Look-ups in named tables: a row name and a column name give one cell, copied from the table.

zarifu =
        dukiz  ziba  pov  mul  muv  lavo  notob
tifeko    181    74  166  116  132    95    148
gotum     135   132  115  187  241   133     40
solevu    128   144  122  139  145   140    124
vuli      106   165  121  183  149   125    155

What is the dukiz of solevu in zarifu?
128
What is the pov of tifeko in zarifu?
166
What is the muv of tifeko in zarifu?
132
What is the notob of vuli in zarifu?
155
What is the pov of vuli in zarifu?
121
What is the ziba of vuli in zarifu?
165

vafova:
|  | dofizo | suguze |
|---|---|---|
| bof | 9.31 | 4.69 |
| zedur | 5.63 | -1.10 |
| puf | 4.67 | -7.28 |
| rukenuz | -6.17 | -4.19 |

bof, dofizo -> 9.31
puf, dofizo -> 4.67
bof, suguze -> 4.69
zedur, suguze -> -1.10
puf, suguze -> -7.28
rukenuz, dofizo -> -6.17
rukenuz, suguze -> -4.19
zedur, dofizo -> 5.63

Table pesa
	tuban	taz	geruze	guneres	vap	fikekal	vedure	guk	depib	lebosaz
pud	-3.65	3.45	5.77	-2.06	-1.61	3.00	2.75	-0.99	-4.09	1.75
kivov	-3.19	-0.45	6.63	-0.42	-4.53	3.97	-2.28	-0.18	-3.65	0.26
vidafi	-3.98	1.29	4.82	1.55	-2.29	-0.73	-3.62	-1.47	2.03	-1.83
pobu	-9.69	5.67	7.67	2.67	-6.82	0.63	-0.10	-3.83	-2.90	-0.95
gep	-7.45	4.70	6.02	1.02	-5.78	1.29	-2.55	-5.06	-3.45	-1.19
sar	-4.63	0.32	8.14	2.43	-3.37	1.04	-0.49	3.24	1.13	-0.64
rovekot	3.01	-0.76	-0.29	-3.20	4.18	-0.51	4.81	-0.18	-0.09	4.78
fipo	2.07	0.03	-1.07	-1.62	3.84	-1.20	2.31	-0.35	1.48	2.05
fupa	-3.96	1.48	2.41	0.28	-5.80	2.56	-3.93	-4.46	-4.68	-0.59
kav	-7.48	3.99	7.59	2.27	-3.87	-0.44	-0.43	-1.90	0.32	-1.31
sorino	0.21	0.18	-1.96	1.01	-0.34	-0.44	-3.59	-0.73	1.46	-1.60

kav, vedure => -0.43
sorino, tuban => 0.21
fupa, depib => -4.68
gep, vedure => -2.55
kivov, guneres => -0.42
vidafi, geruze => 4.82
pud, depib => -4.09
kav, fikekal => -0.44
kav, guneres => 2.27
gep, depib => -3.45
kav, guk => -1.90
pobu, geruze => 7.67
sar, vap => -3.37
Row with the largest geruze: sar

gilos =
	nepig	sitak	keb	bafara	tobosag	visez	nol	rov
razak	42.00	69.14	51.58	58.59	54.01	50.95	57.89	70.61
sogo	50.65	50.67	38.72	40.48	53.40	64.68	47.99	53.13
luva	68.63	63.91	11.37	55.79	81.24	63.42	42.07	82.02
folerep	20.08	41.39	42.13	58.01	55.78	44.65	63.38	19.67
nafimek	58.89	55.26	62.40	44.27	45.98	41.23	56.44	47.33
roluv	61.92	36.77	61.46	56.97	41.80	29.59	23.86	55.16
bim	51.09	51.32	63.03	58.62	38.20	43.70	47.93	56.59
ruregud	63.30	58.75	36.65	54.10	62.11	50.99	47.09	67.69
fotu	96.48	64.66	70.48	38.76	56.60	25.54	69.40	31.30

What is the sitak of roluv in gilos? 36.77
What is the nepig of ruregud in gilos? 63.30
What is the keb of folerep in gilos? 42.13
What is the visez of bim in gilos? 43.70
What is the bafara of fotu in gilos? 38.76
What is the tobosag of razak in gilos? 54.01
What is the visez of folerep in gilos? 44.65
What is the tobosag of ruregud in gilos? 62.11
What is the rov of razak in gilos? 70.61

mupit.csv
,nozelor,deda,figod,zuvuzo,gobelo,mev
migili,71.686,35.596,47.880,77.984,73.103,25.660
bos,56.680,37.910,73.149,54.605,35.481,82.197
ginegef,37.760,85.980,29.867,22.560,88.192,82.435
zuzepon,31.051,76.212,76.493,67.727,34.275,53.956
bup,80.063,38.184,30.490,74.001,70.158,34.234
ruz,26.236,32.393,67.802,41.720,72.306,73.310
runike,75.255,32.740,84.459,46.156,77.048,51.482

ginegef, zuvuzo: 22.560
runike, zuvuzo: 46.156
ruz, nozelor: 26.236
zuzepon, zuvuzo: 67.727
runike, gobelo: 77.048
runike, deda: 32.740
bup, mev: 34.234
runike, nozelor: 75.255
migili, zuvuzo: 77.984
ruz, figod: 67.802
ruz, gobelo: 72.306
ruz, deda: 32.393
bup, gobelo: 70.158
bos, gobelo: 35.481
bup, zuvuzo: 74.001
zuzepon, gobelo: 34.275
Row with the largest zuvuzo: migili

teg.csv
,veku,zil,ven,magoru,lemuku,noloper
movo,32759,27260,57097,24339,18591,18601
vuzi,23840,43902,56714,35043,23804,4434
bosidu,13408,83196,60534,46368,29400,1608
zer,38715,37036,51685,33056,27857,24136
lud,28583,62820,27331,31606,41959,38356
tuvule,33695,3984,24646,10008,29807,27124
lutiguk,25913,50431,12860,33214,36570,52831
momu,29106,52191,36642,44316,45059,36323
riv,25890,62869,61526,45051,33177,7640
zuv,33670,54030,41827,16772,22779,36440
non,33799,31059,48190,32692,28738,31293

What is the zil of lutiguk in teg? 50431
What is the zil of zuv in teg? 54030
What is the zil of momu in teg? 52191
What is the zil of non in teg? 31059
What is the lemuku of tuvule in teg? 29807
What is the lemuku of riv in teg? 33177
What is the magoru of lutiguk in teg? 33214
What is the veku of zuv in teg? 33670
What is the lemuku of vuzi in teg? 23804
What is the lemuku of momu in teg? 45059
What is the veku of riv in teg? 25890
What is the zil of movo in teg? 27260
What is the zil of zer in teg? 37036
What is the zil of riv in teg? 62869
What is the noloper of zer in teg? 24136

sif =
cols = dedato, far
saro: [147, 150]
nuz: [179, 161]
kavunus: [171, 193]
let: [76, 63]
guneta: [110, 125]
mupagut: [169, 113]
dilodu: [182, 192]
tebidug: [178, 156]
posufa: [183, 167]
tud: [160, 54]

dedato of saro is 147
dedato of let is 76
far of guneta is 125
far of let is 63
dedato of guneta is 110
far of tud is 54
dedato of kavunus is 171
far of dilodu is 192

ruz.tsv
	vuk	liposo	mesunit	konedup	kituror	kiba
fas	174	122	51	71	203	91
kuf	84	92	122	139	10	152
dugo	70	112	106	161	11	137
gezeda	21	179	170	131	24	149
varopi	94	154	31	146	43	138
tad	127	88	174	115	132	129
nus	136	75	177	94	99	174
fovatog	168	102	141	61	168	146
reni	127	143	117	79	137	134
luz	53	149	162	99	8	194
gepot	106	167	109	114	114	152
mimen	65	120	185	120	42	168

kuf, konedup => 139
gepot, mesunit => 109
nus, konedup => 94
fas, konedup => 71
dugo, liposo => 112
nus, kiba => 174
reni, konedup => 79
dugo, vuk => 70
dugo, mesunit => 106
mimen, mesunit => 185
tad, mesunit => 174
tad, kiba => 129
mimen, liposo => 120
varopi, konedup => 146
gezeda, kituror => 24
kuf, kituror => 10

